Each row comes from the steps of one path. Every step used is in the known rows, and no mark comes twice. Write the path behind each row, first mark first.
Known rows
basu gukor subir rerim gose: [-342  279  -73   12  -32  -81 -173  300   -6  272  128 -107   90    1
  150  183  167  159  255  -85  270   44  142 -117  130   13  231   98
    9  159  258  165 -157  226 -165   73   23 -143  -90 -252  111   11
  -75  -42  154   76  207 -204 -267  121]
puna dofaz gukor subir rerim fira gose nuve: [-116  249  105  171   79  144 -254  538  -42    8   87 -175  188   27
  437 -176   70   11  -32    2  271  251 -201   35  308  235  148 -175
 -295  232  137   86 -100  402  -97  150  -85  253   35 -104  145  184
    1   91  236  302  106   66  373  -48]
fira subir rerim gose nuve: [-279  517  393  244   90   96  -44  253   69 -154   99 -235   48  -21
    2  141   28 -210   46    2 -207  111   23  -55   -3  -10  -21 -134
  -39   27  252  -57  -55  170 -154  357  -80  276   24  -18   28  114
 -125   97  -38   84  115    9 -190    9]
tususip basu subir rerim fira puna nuve: [ 153  -68  268 -311  230   33  -21   72  138  219 -161 -244 -163  416
  284  164 -244 -339   43   51  159  230  190  102 -332   69 -364   45
    5 -280   38  204   40  -82  -46 -151  164 -151 -211 -374  -11 -300
  258  -51  158  211 -191 -338 -159  174]
dofaz tususip basu subir gose rerim fira puna nuve: [  10 -263  505 -299  138  262  260  -20  199  177 -147 -418 -322  437
  467  278  159 -132 -282  -94   26  149  310  120 -309  130 -317  212
  133  -68 -261  231  -73   62  100 -268   -2  -52 -120 -170 -155 -266
  234   33  160  -81 -148  -57  224  -15]
velob rerim subir basu puna: [  38   82   41  103  123  -80  106  -50  164 -124  305   96 -302   24
 -440 -111   15   44  154  -80  -15  230  125 -322  -15 -200  263 -196
  169  -77  259  302  108   55   -3 -120 -237 -162  278 -202    0  176
 -148 -320  310 -144  -74   61 -344  234]
rerim gose nuve fira: [-247  180  404  363 -148  137   48 -161  164  -66  -72   62  132 -198
 -223  -95    5   10   -9  139 -271  -39  -99   51  215   77  -99   80
   13   90  139 -467    3 -104    8  368   56  303   23  186  -34  182
 -115  304  -82  301  -14 -106   48  -87]
tususip gukor basu velob: [  -8 -227 -279  -56   20 -304  124 -303 -149  -37  164  198  224   94
 -449   82   25   77  321  262  388 -167   89  -18  111  205   33   85
   82 -223  162  373   11   16  -81  113  -17  -97   -8  -70 -109   57
 -312  -98 -217 -140  133 -163  -62  -74]
gukor basu subir rerim fira puna dofaz: [ 328   24 -109 -328  190 -218 -328  231   74  264   81   -9 -111  449
  -11   71 -204 -229   82   71  324   58   80   85  -47  -16 -171  -92
   28 -263  129  337   68  117 -158  -82   84 -125  -24 -413  108 -142
   22   -2  283 -108 -346 -140  -59   87]
vapo gukor basu dofaz: [ 107  -64 -341  159 -147   62  -96 -290 -203  -95  103  260  180  106
 -637 -143   39   17   98   30  135 -531   76   66  -45  155  245 -105
   35 -167   75  168  -23 -118 -348  346 -195  106  113 -126  -10  -67
 -383 -170 -225 -251   56   14 -151 -166]
subir basu gukor tususip vapo nuve: [ -69 -162 -409   40 -428   -5  263   -6 -103 -247  140   43  110   54
  -65   98  -43  -46  300  366  173 -155  -73 -193  163   22   96   19
  -75  270 -205   15   82   82  347  113   55 -287  -58  104  196 -224
 -177    2  -22 -319  150 -165 -146 -340]
fira puna dofaz gukor basu velob: [ 446 -231 -252 -245 -143 -299 -374  -24 -349   54  -26  199  302  -52
 -379 -144   88   71  344  103  202  -43   26  154   12  -17   18   84
  132 -153  292  555  106   -3  -57   44  -96  -33  167  -94 -172  173
 -122  -82 -209 -252  237  -14  207  -49]
rerim fira puna subir basu dofaz: [ -15 -312  -75 -251  -77    3    5   76 -243  183 -141  214  256  109
 -151 -104 -251    5  -64  -69   -7   72   26   16 -153  222 -221 -351
   32 -530  -85  271  -54   24 -144 -243  -23  -72 -131 -342   41 -195
 -134   12   18 -295  -74   -7  -76 -126]
dofaz tususip gukor subir rerim gose nuve fira: [-370  244  486   34  286  206   77  153   49  200  165 -256   19  -37
  330  344  159  120 -229  216   17   48 -186  -51 -116  341  164    9
  -45  395  -42 -229 -188  142  -69   -4  196   26 -224  316  -14  225
   -5  144 -118  403  299  -44  193 -251]
velob rerim subir gose nuve fira puna basu: [  12   88  319   56  166  304   93  -31  687   38 -170  164 -299  -31
    4 -264  -42  -93   54 -158 -335  282   84    4 -153 -211  -48  202
  121 -173 -274   12  160 -163 -108   63 -107  203  171  152   10  -57
  116 -174   59  242 -454  296  295   19]
dofaz rerim subir gose nuve fira puna basu gukor: [-151 -105   29  -57   74  165 -126 -181  524  171 -176  -22 -350 -353
  306 -262  -31  -52  -18 -265 -272  276   83   60   40 -387 -248  491
   80 -250 -420  -40  -37  -66 -149   87  -56  -75    2  221  -58 -112
  106   49 -164  291 -498  238  565   44]
puna dofaz gukor tususip vapo basu velob rerim: [ 513  -94 -355  -56 -262 -485   45  131  -84 -331  128  161  246  247
  -46  149  405  268  171  213  605 -212 -169  -27   18   62  360   72
   51  363  454   30  632   71  -12 -175  179  104   12  276  -12  -29
 -209 -152  -15 -214  634   -3 -193   11]
puna basu gukor tususip vapo nuve rerim: [ -16   11 -401 -206 -304  -49   33 -129   59    0  -46  106 -118  206
  138   89 -160   30  206  234   17 -352  175 -104   33  -41    4  183
  -56  299 -506 -324  235 -183  223  168  192 -228   97  178  199 -254
   57  -48   84  -19   29 -114 -409 -115]
tususip puna subir rerim fira: [ -94  196  108  107  -71  216  -95  122 -263  422   30  187  -43  156
  252  -35 -122  -33  165   13   15  -78  253 -321 -126  370 -150  -85
 -151 -353  -31  197   22  178 -224 -310  220 -264 -288 -306  -83  -64
  -74  168  330   39  -58 -280 -394   17]
vapo nuve fira gose subir: [-180 -178   64  193 -317  133 -100 -242   78 -243    8   -3   74 -139
 -203  116  -84 -151  -14   81 -402  116 -172   76  419  111   81  -48
   36   60 -230 -567 -200   32  114  482 -107  405  119   46    6  211
 -329   -7   71  179 -259  -53 -113 -148]
gukor basu puna subir: [  24   35 -286 -118  149   18 -318 -315 -471   -4  -61  391   68    8
 -442 -215  -21   16  178  -32    3 -183  294 -102  -17  -58  173  -15
  295 -337   72  252 -164   20   80 -224 -193 -249  313 -474 -203  -90
 -214 -115  136 -217  -77 -175 -410    7]
velob basu puna subir: [ -72    3 -191 -187  186 -273 -196 -322 -544  -87  -87  357   15 -136
 -400 -229   63   63  264 -175 -161  -29  277 -192   22 -199  130   25
  226 -233  209   98   51   31  226 -189 -132 -135  154 -445 -248 -194
 -171 -175  217 -253  -44 -227 -473  207]
dofaz rerim gose nuve fira subir basu puna: [-356   66  122  312  137  -71 -100 -177  -19 -198  133 -230 -146 -512
  -28  -24  -72  -97 -443 -129 -363  220 -268   91  124 -309  -67   66
  -56   11  153 -362 -140  -55   77  223   14   42  -35  208  -94  209
   46  362 -305  348  -60  114   95  223]
velob basu puna dofaz gukor subir: [  52  -88 -237  -79  169 -340 -365   52 -571  -32  102   72  161 -197
 -316 -305  421  175  288 -181  108   93   29   21  278 -136  332  162
  118  187  371  383  123  104  243  -46  -88 -143  245 -371 -112   49
 -198 -236  190  -60  347 -132  -15  265]
gose rerim subir basu dofaz tususip puna: [ -74   40  313   98 -252  278  355  154  -87  309  391 -158 -247  105
 -174   73  119  170 -173  -92 -216 -136   25 -243  -77   28  -31 -239
  101  -40 -132  285 -184   47 -138 -245  -72 -264   45  174   72  344
 -320 -172   62 -501  159   55 -152  -28]
gose nuve fira rerim subir basu dofaz: [-314  153  131   95  -79    0  460  -90  321  -61   98   94   27  -98
 -288 -271 -128   41 -128   22  -51  136 -296  -88   95 -331 -329 -177
 -193  -39  -92 -201   24  -43 -194   80  -67  141  129  148  148  248
  -66 -156 -118  136 -164   21  107  166]
dofaz gukor tususip puna basu velob rerim subir gose nuve: [  89  362  -16  135   87  132  199  238  243 -114  -66   64    2 -142
  283 -277  260   81  295 -175  -55 -137  -16 -199 -128 -256  191  263
  101   92 -243  318  130 -131  -26 -166 -150 -165   11  250 -117  -28
    6 -340 -194 -151  265  345  302   68]
velob rerim fira gose subir basu dofaz gukor tususip vapo: [-145 -219 -462 -133 -261 -306  133  461  203 -425   69 -189   43   77
  302  198  236   87 -297 -138  367   36 -122  -62  216  135  258 -496
 -366  120  -19 -325  -61  124  -43 -197  137  187   54  374  264  -82
  -73   41 -167 -301   63  481  -36 -110]
fira subir basu puna nuve: [  54  -19  -61  167   -1   32  100 -135 -260 -134   88  -90   30 -163
 -331   -6 -160 -117   -3 -161 -195  174   83   49   54  -34  -90 -135
   97   34  227  279   55 -124  196   69 -200  -56  226 -385 -131 -130
  -84 -124  115 -111  131  -63 -214   66]
gose subir rerim fira puna: [ 206  103   94 -115   27   -8 -145   30  213  129  -33 -116  -72   91
   89  320  -98 -322   39   64  -75  194  291 -143 -117  204 -176 -231
    9 -369  -69   74  -32  237  -56  -24   52  151 -167 -247  -61  105
  -66  135  138  -92 -318 -216 -205  -56]
gukor basu velob rerim fira puna subir gose: [  67 -238 -171 -300  216 -139   -8    4   30   81 -203  403   84  257
   78  -16   -3   24  137 -140  254   81  234  -79 -273   31  -22  -25
   24 -477  -50  521   25  120 -137 -310 -126  -44 -118 -347 -197 -118
  195  -56  -41 -106 -237  145    0  -11]
tususip vapo gukor basu velob rerim: [ 122 -162 -411  -15  -84 -207   28 -322   49 -278   91  325  -24  143
 -359   44  284  210  262  196  464 -307   89 -172 -127   42  340   15
  -78  167  322  221  152   49  -63  201   58  173   20   92 -165  -14
 -182 -118 -214 -255  114    4 -254 -159]
puna nuve rerim gose subir basu: [  60 -162  168  218 -123  -71  270   95  -94   84 -171  -95  140  -19
   24  171 -135   85   19  150 -154   12  -39  148   63   89  -79 -264
   17  108  107 -350 -157 -235  223  -61   86  -11  293  247  125  226
  325 -155  173 -176  233 -163  -44  144]
velob basu dofaz tususip puna subir rerim gose nuve: [ -98  374  282 -140  250  161   20  448 -540  127 -166   26  -50  -88
   83 -156   17  140 -117 -190 -430 -374   12 -191 -261 -196  -44 -193
  -80   21   99 -192 -366 -115  -89 -398   30 -225 -136  180   36  -95
  193   -9  -40 -378  346   64 -223  -89]
subir rerim fira puna: [ 141  160  137  -58  -93   65 -106  -26  195  235   82   37 -108  171
   32  200 -261 -260  118   57  -16  133  322 -170 -205  321 -189 -172
 -120 -340   56  190  177  170 -194   99   47  123 -296 -236  -54   22
    8  234  161  128 -241 -219 -254    8]
gukor basu subir gose nuve rerim fira puna: [  15 -185  140 -275  380  204  -10 -102  301   49 -347   70 -125  206
   24  -17  -69 -288  134   99   31   33  194  235 -125  -39 -305  126
  -62 -214 -293   39  -33   48  113  -34 -121   42   87 -155 -226  -22
  204  115    2  -46 -454  134  332  191]
gukor tususip basu dofaz rerim subir gose nuve fira puna: [   0  147  335  -94  177   78   73  -71  414  -39   27  -94  -47   57
  288  131   28 -321 -263  -65 -162  -65 -175  240 -407 -203 -235  227
  151 -219 -541  -97    4 -317 -272  -99  -44  106 -342  319  215  278
  175  -39 -442  493 -235  159  399  213]
velob basu puna dofaz gukor: [ 216  -64 -198  -17   -2 -410 -319  -42 -469 -165  109  115  -27 -226
 -493 -394  276  106  255  -91  -31    3  160  -65  254 -170  159  171
   19   73  436  208  272   -9  113   -1  -87  -87  287 -171 -126  -31
 -122  -75  181 -166  208  -31  -36  244]
subir rerim gose nuve fira puna dofaz tususip basu: [ 336  313  624  -41   99  129 -140  241    9  198 -106 -238 -105   24
  185  150 -165  -40 -385  238 -150 -114 -101   50 -332    2 -183   83
  130  176   58 -324  -50 -168 -228 -106  205  114 -138  384  265  195
  431  317   23  214   93  -56  186 -138]
velob basu gukor tususip puna nuve fira subir gose: [-165  -30 -231  123 -192 -145  227  -32 -292  172  -77 -121    1 -248
  386  113   43  -87  147 -543 -163  -81   82  120  107 -188 -277  362
 -204  138 -205    9  327 -231   80  -98  194 -301 -177  -37 -104 -428
  233   43 -237  145  -60  165  -15  209]
gukor basu subir gose rerim: [-270  -60 -104   61   44  -10  105  -79  243   54  206  153 -173  335
 -269   36  278 -104  196  159  245  -71  225   71  111 -114  161  311
   80 -105   -9  303  -66  167   73    8 -172  -30  193 -221 -139    0
 -251 -179  155 -292 -350 -149   32  247]
tususip vapo gukor subir basu dofaz rerim gose nuve fira: [-421 -226  -81  257  -80  128   42  -20   68 -151   37  -69  175 -296
  159  -59  314  264 -364  151  116 -102 -589  218   20   50  175   57
 -243  401   28 -359 -286  -96   17  261  279  246 -289  550  173  118
  -62  164 -465  224  303   59  475 -101]
dofaz rerim fira gose: [-263 -134  -51  202 -227  -78 -116 -202  146   16  210   -2 -144   15
  221  119 -201  -24 -121 -279   27   21  136  -61  352  319  -38 -189
 -203 -273  138 -326  -57  207 -258  380  -36  278 -233    5    9  107
 -156  331  188  347 -225  -36 -183   78]
subir basu gukor tususip vapo nuve fira: [-186 -247 -349   89 -504  -62  263 -143    4 -126  152  115   82  -60
  -21  144  -98  -40  115  405  122  -78 -228 -148  179   16   16  145
 -159  330 -328 -248  222  -40  302  127  245 -223 -151  249  142 -126
 -119  158 -186   29  -31 -177  -71 -285]
gose subir basu velob rerim fira: [  32 -235 -158  159   94 -450  396   54  242  -80  105  132   80   27
 -217  205  -51   34  -60  151  286  103  -32 -286  180  -38   58 -304
  -12 -152  168   23   49  131   71  -82  -22   53  -99 -187  -70  284
 -113  -44   53 -257 -128 -187 -216  -46]
subir rerim gose nuve fira puna: [  20  393  404   70  -27  200 -162   10  272   94  -98  -44  -61 -155
   29   56 -204 -198  -15  176 -360  146  -21   68 -233  -12 -176   35
  -99    1   99 -267  -11  -63  -55  193   95  271 -165  225  -10  160
  258  312 -119  308 -165  -67   63   45]
tususip puna dofaz gukor basu: [ 252 -155 -175  252 -274  132 -300  130 -519  207   84  150   92  -21
 -315 -390  172   92  378   50  116 -307  115   48  237  204   85  143
  -81 -140  266  390   16  -24 -153  -74   88 -396  286   30  -26   96
 -204   28   89 -200  282  -25   62  -43]

Write each row's path
[  20  -23   65 -178  433  191   51  125  668  -67 -299   28 -319  201
   69 -254  -63 -165   26 -163  -74  139  227   70  -45 -173 -108  179
   12 -187 -135   71   48   -4   48   10 -151   98   32 -301  -99 -494
  101  -38  278 -112 -471  221  203   -4] -> velob rerim fira puna basu subir gose nuve
[   2 -114 -340  241 -158  249  -86 -409 -276  -55  -61  -32  173 -404
   49  -89 -167  196 -174 -212   -2   91 -305  215   77  115  300  -13
   19  411   58  -84 -150 -100  200  224 -128  223   38 -124  -89 -196
   80 -142   23  161   78   42  205   99] -> vapo gukor subir basu puna nuve fira gose
[-228 -480 -133  188 -511  112  147 -104  106 -367  -45   19   93 -216
 -123  117    0  -44  -43  322 -132  216 -328    3  460  145   46  -66
  -93  206 -182 -572 -231   46  322  288  147  367   92  405  179   67
 -272   95    8 -113 -167  -47   97 -225] -> tususip vapo nuve fira gose subir basu
[  28  253  -53 -147 -171   57 -236   75   72  -43 -296  -92  252 -266
   97 -204 -108  -31 -257 -162 -386 -199 -190  313 -159 -134  -32   58
   52  -48 -268 -392    5 -428  -79  182   81  123   11  414   81 -236
   88  136 -593  132  164  317  249 -128] -> rerim gose nuve fira puna basu dofaz gukor tususip
[  62 -227 -192  143  -80 -335  331   -9  247  -79  -11  135   39 -177
  -53  182 -294  133 -190  -14   19  219 -276   97  204 -192   57 -246
 -110  255  224 -384  -62 -224  170  -34  -40  281   82  117  -20  240
  261 -186   10   50 -184  -12  -37   83] -> puna nuve fira gose subir basu velob rerim
[-160  -17   37  -62  -68   94  -20 -306   24  -65  226 -418 -366  110
  216 -120   -2   67 -247 -217  -68  457  -31  195  139  -84  -97   25
  -70  -91 -178  140 -217    9   92   17  -23  -83  482  192   96  -46
  179 -167  -76  355 -336  335  153  241] -> tususip gukor basu puna nuve fira gose rerim subir
[-185  328   -2  271   93  391 -106   -7   37 -109   -9 -169  147  -23
  400   20  -64  -59  -48  -54  186   32 -140  -75   51  302  261 -231
 -197  144  -39  -47 -193  446 -111  446 -168  441 -210 -162    8  -40
  -93   56   64  173  -77    5  148 -127] -> vapo gukor subir rerim fira gose nuve
[-135  124  410 -149  202  168 -256    4   41   32 -256  111  -80   11
   94 -156  -38   55   -8  -85 -398  222  -28  117 -280 -104    6  -83
    2  -98  114 -233  -50   15   39  -99   47   60  117   35 -133   25
  259   82  -17  228 -160  180 -128  -75] -> velob rerim gose nuve fira puna subir
[  67 -211  -29 -105  272  202  232 -103 -384   89  138 -182   30  -63
  -48  154   17  199  -90   14   75   42   24    7  -75  316  168 -119
  175  338   58  368 -218  -26  333 -308 -116 -368   73 -207 -134 -121
  -19 -236  198 -134  505 -107   93 -234] -> dofaz tususip gukor subir basu puna nuve
[ 217 -140  329 -428  409  133 -129  161 -224  392 -280 -347  -62  189
  418  130  -36  113 -225  -24  225  -70  136   93 -132   13 -282   33
  101  159 -291   50  -74  184   13 -279   63 -293   42 -215   85  199
  355  199  172  116   54   -3  122 -160] -> gose nuve rerim fira puna dofaz tususip basu gukor subir
[ 162   29  -46 -457  243 -378   -8  -89 -161   77 -143  116  170  413
  377  286 -168  -48  -11  -92  327  -79  123 -129 -518    3  -16 -165
  231 -420 -131  239  196   51  -74 -389  101 -178 -362 -364  -38  -92
  212  -80 -115   45  -28 -129 -516   26] -> gukor tususip basu velob rerim fira puna subir
[ 501  -10  208 -337   95 -312  -39   87  133  156  146   32 -137  268
  -51  269  -87  189 -167 -136   61  -52  159 -163 -139  135 -133 -278
   96  134  227  196  289   75 -171  -86  -60  162 -206 -264 -108  198
   70  119  279  -92   84   89 -212 -260] -> basu velob rerim fira puna dofaz tususip
[ 441  -65 -306   -5 -320  128  -25 -270 -329 -438 -183  -77  175  -48
   27    5  308   10  115   27  122 -112   81   85  -49  161  159  133
  109  233  198  -55  340  -89  341 -179   73  -49  191  171 -226 -427
 -131  -37  -97 -112  621  -74 -131  -23] -> dofaz gukor tususip vapo basu puna nuve
[ 329 -118  150  113  329  322   91 -108 -110 -129  -41 -143  122 -135
  -81   -2  379  226 -345  151  164  -82 -232  202  128  231  152  449
  301  474  -85  -22  106   83   69 -281  -92   84   36   46  -74 -108
 -169   33  220   73  377  143  614 -121] -> vapo basu puna dofaz tususip gukor subir gose nuve fira
[-383  -93  276  197  193 -171  259  -49  357  -96  154  200 -149 -167
 -139 -212  192 -112  -99 -148 -290  112 -202   36  114 -350 -170  184
 -144 -124 -163 -225   83 -224 -167  136  -96  226 -144  314   46  327
  -47  -92 -277  438 -299  103  411  284] -> velob basu dofaz rerim subir gose nuve fira
[  67  432  116  -52   -3  140 -141  195  403  169 -210   31  -44 -127
 -104 -181 -385  -99 -317   23 -405  -87  -70  183 -234 -209 -229   50
  -56 -102  -99 -357  -99 -453 -250  179   96  258 -113  246  265 -142
  274  158 -212  214 -180   64   55   30] -> subir rerim gose nuve fira puna basu dofaz
[ 200  271 -245  332 -105  -53  -13  371 -281  102  116 -281  -31 -212
  398 -195 -183  159  -46  -38   19 -394 -259   71  216 -291  -87   78
 -136  213  117 -116 -220  -36   86 -157  102 -582 -142  319  381  -12
  377  229   99 -249  259   69  235    7] -> subir basu gukor tususip puna dofaz rerim gose nuve
[ -44  -28 -207   39 -192 -190  143  121 -193 -116  -24 -250  144  -14
  166  294 -124  -28   74  225 -106 -161 -164  -25  104 -181  137 -134
   44  201 -367 -396 -157    8  277   64   -6 -343  140  239  242  136
  197 -146  -62 -300  167   -9 -171    8] -> vapo nuve rerim gose subir basu gukor tususip
